Below are the code and all the weights of a small trained network. Each question names an input and a class and asks about switching units off, where a switched-off unit gives its printed mean instead of its output.

import numpy as np


def w(rows, s, z=0):
    codes = np.array(rows[::2]) - 128.0
    scale = np.full(codes.shape[1], s)
    scale[-1] = z or s
    return codes * scale


def f(y):
    return np.maximum(y, 0)


def log_softmax(a):
    a = a - a.max(-1, keepdims=True)
    return a - np.log(np.exp(a).sum(-1, keepdims=True))


def net(x, mask):
    res = np.array(x, float).reshape(1, 6) / 4 @ E
    y = f(res @ A[0][:, :-1].T + A[0][:, -1])
    res = res + np.where(mask, y, B[0][:, -1]) @ B[0][:, :-1]
    return log_softmax(res[-1] @ U[:, :-1].T + U[:, -1])


A, B = {}, {}
E = w([
[128,127,128],'x0',
[105,7,106],'x1',
[228,104,181],'x2',
[55,117,255],'x3',
[132,127,127],'x4',
[127,127,128],'x5',
],0.0079)
A[0] = w([
[94,23,105,61],'n1',
[98,127,172,23],'n2',
[133,59,114,97],'n3',
[250,110,134,107],'n4',
[57,173,43,92],'n5',
[188,132,41,27],'n6',
[174,110,152,75],'n7',
[240,72,194,53],'n8',
[90,124,177,40],'n9',
[114,51,108,54],'n10',
[143,160,74,97],'n11',
[160,128,75,64],'n12',
[96,69,85,58],'n13',
[162,135,71,38],'n14',
[124,197,188,133],'n15',
[94,178,198,129],'n16',
[152,132,85,33],'n17',
[165,139,171,124],'n18',
[122,58,112,45],'n19',
[159,135,70,18],'n20',
[73,106,235,68],'n21',
[48,150,211,56],'n22',
[73,134,79,89],'n23',
[136,189,140,22],'n24',
[137,106,202,121],'n25',
[143,211,150,16],'n26',
[109,118,193,49],'n27',
[104,193,130,112],'n28',
[28,159,68,36],'n29',
[57,119,200,48],'n30',
[151,227,87,128],'n31',
[109,185,117,116],'n32',
[150,134,142,245],'n33',
[102,122,184,48],'n34',
[142,116,127,119],'n35',
[131,164,136,71],'n36',
[141,248,157,26],'n37',
[192,109,167,75],'n38',
[42,155,108,89],'n39',
[138,184,140,38],'n40',
[185,122,156,88],'n41',
[140,190,144,44],'n42',
[118,131,71,36],'n43',
[101,16,109,50],'n44',
[106,126,216,55],'n45',
],0.012,0.011)
B[0] = w([
[213,131,174,163],'n1',
[115,132,61,130],'n2',
[189,178,162,154],'n3',
[39,184,167,196],'n4',
[70,168,196,173],'n5',
[154,209,14,165],'n6',
[91,162,142,139],'n7',
[82,226,167,178],'n8',
[126,133,88,136],'n9',
[219,135,171,145],'n10',
[117,137,98,159],'n11',
[133,160,78,147],'n12',
[164,164,176,145],'n13',
[147,154,67,142],'n14',
[169,60,144,184],'n15',
[120,126,66,183],'n16',
[158,149,45,131],'n17',
[72,127,150,162],'n18',
[211,117,152,138],'n19',
[163,151,29,136],'n20',
[172,181,57,184],'n21',
[142,168,63,170],'n22',
[92,160,176,149],'n23',
[241,128,156,131],'n24',
[119,123,71,174],'n25',
[238,123,181,138],'n26',
[136,184,76,143],'n27',
[198,88,158,154],'n28',
[84,208,186,152],'n29',
[144,151,81,159],'n30',
[171,59,148,192],'n31',
[158,99,136,152],'n32',
[65,2,92,249],'n33',
[128,173,62,139],'n34',
[108,125,121,134],'n35',
[170,123,142,130],'n36',
[222,140,199,158],'n37',
[84,220,177,152],'n38',
[78,158,193,155],'n39',
[164,131,143,132],'n40',
[80,189,168,150],'n41',
[214,125,172,136],'n42',
[132,217,113,134],'n43',
[228,130,178,161],'n44',
[155,192,78,159],'n45',
],0.0077,0.011)
U = w([
[119,103,122,252],'0',
[156,192,1,22],'1',
[245,104,221,33],'2',
[91,87,126,210],'3',
[95,89,133,200],'4',
[34,225,209,4],'5',
],0.0084,0.011)

Each question gives the input, the list of numbers given to net, and the class t.
The units are the neurons (one row each of A and B). Each row of codes is followed by its name. A weight is (code - 128) times the scale printed after its matrix; where a second scale follows, it is the last column's (A, B and U).
mask holds one flag per neuron, in row order. A switched-off neuron (its flag False) gives its mean, the last column of its row in B, instead of its output. The means were averaged over made-up inputs and are rounded, as every weight is.
A unit's drop is (log p(t) with every unit on - log p(t) with that unit switched off) / (log p(t) with every unit on - log p(t) with every unit switched off).
The circuit of an input: a set's keep is (log p(t) with only the set's units on - log p(t) with every unit switched off) / (log p(t) with every unit on - log p(t) with every unit switched off). Starting from the 12 units with the biggest drops (on a tie, the unit counted first), units are removed one at a time, each time the one whose removal leaves the highest keep (on an exact tie, the one counted first), for as long as the keep stays at least 0.8.
circuit, biggest first: the units of the circuit, biggest drop first
top k neurons: the k neurons with the biggest drops, biggest first
drop of u: that unit's drop, to one decimal
input [-5,1,-8,-4,4,0], class 5: circuit, biggest first -> [n5 n29]
input [3,7,1,6,0,-1], class 2: circuit, biggest first -> [n44 n1]
input [-7,-5,-8,-2,3,-6], class 5: circuit, biggest first -> [n5]
input [-1,2,-7,0,6,5], class 5: circuit, biggest first -> [n29 n5 n39]
input [-2,0,8,-6,-4,-4], class 5: circuit, biggest first -> [n4 n8]
input [-3,5,7,-1,4,-6], class 5: circuit, biggest first -> [n8 n4 n38]
input [-1,-7,-6,5,2,1], class 2: circuit, biggest first -> [n37 n28 n15]
input [3,8,1,-7,-6,0], class 2: top 3 neurons -> [n44 n1 n10]
input [4,-5,-4,7,-3,6], class 1: top 2 neurons -> [n22 n21]
input [2,-4,-7,-2,-1,-1], class 5: top 3 neurons -> [n5 n29 n39]
input [-6,5,-7,-6,4,5], class 5: circuit, biggest first -> [n5 n29 n23]
input [-3,-6,-4,6,2,6], class 1: circuit, biggest first -> [n22 n16]
input [3,-7,8,-4,3,-6], class 5: top 2 neurons -> [n4 n8]
input [5,8,6,-8,-3,-2], class 1: circuit, biggest first -> [n6]
input [5,8,5,-7,-5,5], class 2: top 4 neurons -> [n44 n1 n10 n3]
input [1,4,1,8,3,6], class 1: drop of n32 -> 0.0
input [-2,8,5,4,0,-3], class 2: drop of n10 -> 0.1
input [6,-7,-4,-3,4,6], class 2: drop of n37 -> 0.2
